Below is a small trained network, with its code and all its weights. Each question gives an input and a class and asks what happens when units are switched off, that is, made to give their printed mean instead of their output.

import numpy as np


def w(rows, s, z=0):
    codes = np.array(rows[::2]) - 128.0
    scale = np.full(codes.shape[1], s)
    scale[-1] = z or s
    return codes * scale


def f(y):
    return y / 2 * (1 + np.tanh(0.7978845608 * (y + 0.044715 * y**3)))


def log_softmax(a):
    a = a - a.max(-1, keepdims=True)
    return a - np.log(np.exp(a).sum(-1, keepdims=True))


def net(x, mask):
    res = np.array(x, float).reshape(1, 6) / 4 @ E
    y = f(res @ A[0][:, :-1].T + A[0][:, -1])
    res = res + np.where(mask, y, B[0][:, -1]) @ B[0][:, :-1]
    return log_softmax(res[-1] @ U[:, :-1].T + U[:, -1])


A, B = {}, {}
E = w([
[85,68,153,188,62,46,144,169,96],'x0',
[82,83,67,114,233,70,72,61,160],'x1',
[151,138,129,213,137,226,150,156,246],'x2',
[147,80,96,151,137,142,234,112,177],'x3',
[134,67,109,129,200,173,103,191,111],'x4',
[3,32,187,90,152,109,248,110,4],'x5',
],0.0071)
A[0] = w([
[90,111,175,56,208,75,151,111,118,12],'n1',
[136,109,60,144,176,88,113,51,194,114],'n2',
[64,152,179,107,112,241,235,166,59,174],'n3',
[164,134,167,136,239,82,93,98,167,94],'n4',
[202,102,120,191,97,216,123,155,173,6],'n5',
[177,75,133,117,191,230,184,96,85,68],'n6',
[106,221,125,204,201,254,134,130,142,115],'n7',
[96,106,240,145,141,252,165,102,63,139],'n8',
[118,171,158,215,131,128,156,168,54,122],'n9',
[196,180,59,110,168,110,197,229,97,2],'n10',
[167,154,160,254,65,213,109,172,149,121],'n11',
[223,206,149,70,78,88,177,164,21,107],'n12',
[88,78,59,93,207,38,154,45,44,20],'n13',
[104,96,78,48,186,54,144,96,108,113],'n14',
[93,133,115,146,178,76,100,131,157,117],'n15',
],0.0066,0.0041)
B[0] = w([
[74,230,198,92,113,169,230,159,49,167],'n1',
[130,87,178,244,128,39,78,92,127,183],'n2',
[126,91,29,58,90,55,15,121,183,255],'n3',
[116,86,109,222,125,100,80,61,151,159],'n4',
[97,69,176,164,135,221,117,119,68,178],'n5',
[67,74,122,40,119,134,107,172,107,168],'n6',
[159,123,115,113,118,168,93,149,143,202],'n7',
[131,61,82,68,143,16,60,114,217,217],'n8',
[136,152,101,77,98,161,180,151,210,161],'n9',
[167,229,147,61,108,132,156,205,163,126],'n10',
[88,183,140,143,100,254,210,195,133,223],'n11',
[135,26,89,138,155,42,67,188,193,194],'n12',
[121,178,235,111,145,217,219,42,19,220],'n13',
[8,129,178,250,115,89,99,103,57,196],'n14',
[55,50,115,188,166,69,83,17,147,149],'n15',
],0.0065,0.0074)
U = w([
[184,73,116,164,105,89,57,150,189,196],'0',
[105,97,89,127,213,1,99,91,127,171],'1',
[132,158,213,123,148,191,193,131,76,3],'2',
],0.0066,0.0032)

Each question gives the input, the list of numbers given to net, and the class t.
The units are the neurons (one row each of A and B). Each row of codes is followed by its name. A weight is (code - 128) times the scale printed after its matrix; where a second scale follows, it is the last column's (A, B and U).
mask holds one flag per neuron, in row order. A switched-off neuron (its flag False) gives its mean, the last column of its row in B, instead of its output. The means were averaged over made-up inputs and are rounded, as every weight is.
A unit's drop is (log p(t) with every unit on - log p(t) with that unit switched off) / (log p(t) with every unit on - log p(t) with every unit switched off).
The circuit of an input: a set's keep is (log p(t) with only the set's units on - log p(t) with every unit switched off) / (log p(t) with every unit on - log p(t) with every unit switched off). Starting from the 12 units with the biggest drops (on a tie, the unit counted first), units are removed one at a time, each time the one whose removal leaves the highest keep (on an exact tie, the one counted first), for as long as the keep stays at least 0.8.
circuit, biggest first: the units of the circuit, biggest drop first
top k neurons: the k neurons with the biggest drops, biggest first
drop when u is switched off: that unit's drop, to one decimal
input [-1,7,-6,3,-5,5], class 2: circuit, biggest first -> [n13]
input [-5,-4,2,1,6,-5], class 2: top 2 neurons -> [n11 n3]
input [2,-6,1,2,-6,-5], class 2: top 3 neurons -> [n11 n3 n8]
input [-5,-6,6,2,4,2], class 0: top 3 neurons -> [n3 n8 n13]
input [-4,7,-3,-3,-5,8], class 2: top 2 neurons -> [n13 n1]
input [-5,3,-6,1,1,8], class 2: top 2 neurons -> [n13 n1]
input [-1,-2,1,-7,-6,-3], class 2: top 4 neurons -> [n3 n8 n11 n2]
input [6,-7,0,6,-5,7], class 1: drop when n8 is switched off -> 0.2
input [4,1,-3,-2,-2,3], class 2: drop when n11 is switched off -> -0.2
input [0,-7,4,2,8,-4], class 2: drop when n11 is switched off -> 0.4
